Below is a small trained network, with its code and all its weights. Each question gives an input and a class and asks what happens when units are switched off, that is, made to give their printed mean instead of their output.

import numpy as np


def w(rows, s, z=0):
    codes = np.array(rows[::2]) - 128.0
    scale = np.full(codes.shape[1], s)
    scale[-1] = z or s
    return codes * scale


def f(y):
    return y / 2 * (1 + np.tanh(0.7978845608 * (y + 0.044715 * y**3)))


def log_softmax(a):
    a = a - a.max(-1, keepdims=True)
    return a - np.log(np.exp(a).sum(-1, keepdims=True))


def net(x, mask):
    res = np.array(x, float).reshape(1, 4) / 4 @ E
    y = f(res @ A[0][:, :-1].T + A[0][:, -1])
    res = res + np.where(mask, y, B[0][:, -1]) @ B[0][:, :-1]
    return log_softmax(res[-1] @ U[:, :-1].T + U[:, -1])


A, B = {}, {}
E = w([
[177,56,137,85,152,130,133,175,16],'x0',
[143,107,236,97,152,118,120,88,155],'x1',
[128,129,128,128,129,128,128,128,128],'x2',
[156,115,167,131,6,127,127,151,155],'x3',
],0.013)
A[0] = w([
[129,104,86,125,115,137,115,135,88,75],'neuron 1',
[118,125,97,121,130,144,121,110,141,110],'neuron 2',
[145,115,219,115,155,142,117,126,78,47],'neuron 3',
[120,145,155,109,146,163,133,135,132,88],'neuron 4',
[111,154,133,140,96,103,124,118,160,95],'neuron 5',
[122,164,193,128,162,134,107,95,218,99],'neuron 6',
[132,131,124,126,110,135,137,140,86,105],'neuron 7',
[124,127,54,142,105,125,138,140,119,237],'neuron 8',
[117,121,97,112,135,135,131,123,161,104],'neuron 9',
[123,138,116,136,106,128,142,112,202,124],'neuron 10',
[116,156,37,143,106,137,119,129,195,171],'neuron 11',
[115,141,139,138,138,143,119,136,152,149],'neuron 12',
[116,146,134,114,122,147,117,130,135,129],'neuron 13',
[105,156,144,147,62,134,117,122,182,123],'neuron 14',
[144,115,11,129,95,120,121,165,77,126],'neuron 15',
[114,140,70,115,115,134,111,133,165,125],'neuron 16',
[112,144,100,135,240,132,117,116,131,255],'neuron 17',
[131,145,102,151,181,131,138,110,161,122],'neuron 18',
[136,113,109,136,101,120,117,116,131,105],'neuron 19',
[117,123,119,123,236,120,130,133,65,98],'neuron 20',
[120,119,118,130,127,124,133,134,121,123],'neuron 21',
[136,120,176,126,46,122,120,168,58,43],'neuron 22',
[77,168,98,154,224,122,141,85,216,152],'neuron 23',
[110,155,28,151,96,130,127,127,171,178],'neuron 24',
[132,115,252,122,173,118,127,97,145,167],'neuron 25',
[123,111,117,122,181,127,144,118,107,100],'neuron 26',
[118,149,99,141,143,128,123,140,105,94],'neuron 27',
[125,121,125,128,143,116,104,122,146,80],'neuron 28',
],0.019,0.0092)
B[0] = w([
[127,135,120,75,134,179,114,130,141,157],'neuron 1',
[139,151,118,126,131,119,133,126,121,140],'neuron 2',
[151,124,158,157,194,27,122,164,113,186],'neuron 3',
[98,146,134,109,134,115,141,136,139,135],'neuron 4',
[86,144,183,151,147,148,133,130,156,164],'neuron 5',
[120,149,93,62,71,227,110,81,129,214],'neuron 6',
[124,101,128,113,136,145,139,170,124,150],'neuron 7',
[171,156,116,187,113,162,115,193,101,202],'neuron 8',
[141,154,143,117,120,113,126,131,103,140],'neuron 9',
[130,135,138,159,173,164,134,76,156,185],'neuron 10',
[152,133,149,188,157,39,130,132,114,214],'neuron 11',
[155,137,96,135,117,141,133,74,111,151],'neuron 12',
[131,137,133,133,119,126,130,104,125,134],'neuron 13',
[164,124,169,176,155,182,134,71,151,196],'neuron 14',
[113,134,92,82,70,254,136,114,151,218],'neuron 15',
[120,124,135,152,159,81,138,141,138,166],'neuron 16',
[61,172,30,99,219,116,144,128,102,245],'neuron 17',
[140,97,78,87,97,104,114,138,129,175],'neuron 18',
[72,77,145,151,110,131,148,143,123,136],'neuron 19',
[131,134,231,207,183,186,117,80,154,214],'neuron 20',
[128,117,122,128,140,138,139,138,121,132],'neuron 21',
[157,108,92,81,66,76,120,191,120,189],'neuron 22',
[136,103,53,61,14,73,132,173,86,251],'neuron 23',
[96,95,169,204,155,40,119,156,115,217],'neuron 24',
[113,110,184,39,138,99,132,61,148,235],'neuron 25',
[115,127,167,150,167,148,128,120,152,165],'neuron 26',
[189,186,83,105,179,122,115,122,146,151],'neuron 27',
[120,131,114,107,138,124,134,118,119,130],'neuron 28',
],0.037,0.023)
U = w([
[133,208,46,173,123,46,159,163,52,248],'0',
[98,183,74,16,87,110,178,60,107,104],'1',
[117,221,117,146,203,255,167,162,137,65],'2',
[102,168,207,92,247,87,183,94,143,21],'3',
[200,162,189,250,111,121,152,122,146,229],'4',
[162,146,217,97,90,192,171,21,203,82],'5',
[204,128,93,98,44,180,152,225,123,137],'6',
[193,77,189,35,94,21,169,149,136,85],'7',
],0.0072,0.0017)

Each question gives the input, the list of numbers given to net, and the class t.
The units are the neurons (one row each of A and B). Each row of codes is followed by its name. A weight is (code - 128) times the scale printed after its matrix; where a second scale follows, it is the last column's (A, B and U).
mask holds one flag per neuron, in row order. A switched-off neuron (its flag False) gives its mean, the last column of its row in B, instead of its output. The means were averaged over made-up inputs and are rounded, as every weight is.
A unit's drop is (log p(t) with every unit on - log p(t) with that unit switched off) / (log p(t) with every unit on - log p(t) with every unit switched off).
The circuit of an input: a set's keep is (log p(t) with only the set's units on - log p(t) with every unit switched off) / (log p(t) with every unit on - log p(t) with every unit switched off). Starting from the 12 units with the biggest drops (on a tie, the unit counted first), units are removed one at a time, each time the one whose removal leaves the highest keep (on an exact tie, the one counted first), for as long as the keep stays at least 0.8.
circuit, biggest first: the units of the circuit, biggest drop first
most important unit: the unit with the biggest drop
top k neurons: the k neurons with the biggest drops, biggest first
drop when u is switched off: that unit's drop, to one decimal
input [1,4,-7,1], class 7: circuit, biggest first : (neuron 17)
input [-6,-8,4,1], class 4: top 2 neurons : (neuron 14; neuron 17)
input [-6,0,2,-7], class 0: top 2 neurons : (neuron 11; neuron 25)
input [6,4,-1,0], class 3: top 2 neurons : (neuron 23; neuron 20)
input [7,-8,4,0], class 2: top 2 neurons : (neuron 23; neuron 20)
input [-1,5,3,1], class 5: top 2 neurons : (neuron 17; neuron 23)
input [1,2,-2,3], class 7: top 4 neurons : (neuron 17; neuron 20; neuron 15; neuron 6)
input [7,-5,-8,1], class 6: top 2 neurons : (neuron 22; neuron 17)
input [2,-8,7,-1], class 2: top 2 neurons : (neuron 15; neuron 23)
input [1,8,-7,-3], class 3: top 2 neurons : (neuron 3; neuron 15)
input [6,1,2,-5], class 3: top 2 neurons : (neuron 3; neuron 6)
input [0,-3,2,0], class 0: top 2 neurons : (neuron 20; neuron 14)
input [2,0,-4,0], class 2: top 2 neurons : (neuron 23; neuron 25)
input [1,-3,3,-8], class 2: most important unit : neuron 20
input [1,6,-3,3], class 7: top 2 neurons : (neuron 17; neuron 20)
input [0,-2,3,3], class 4: drop when neuron 17 is switched off : 0.6
input [3,1,1,7], class 7: drop when neuron 6 is switched off : 0.1
input [5,0,-4,-6], class 2: drop when neuron 25 is switched off : 0.2
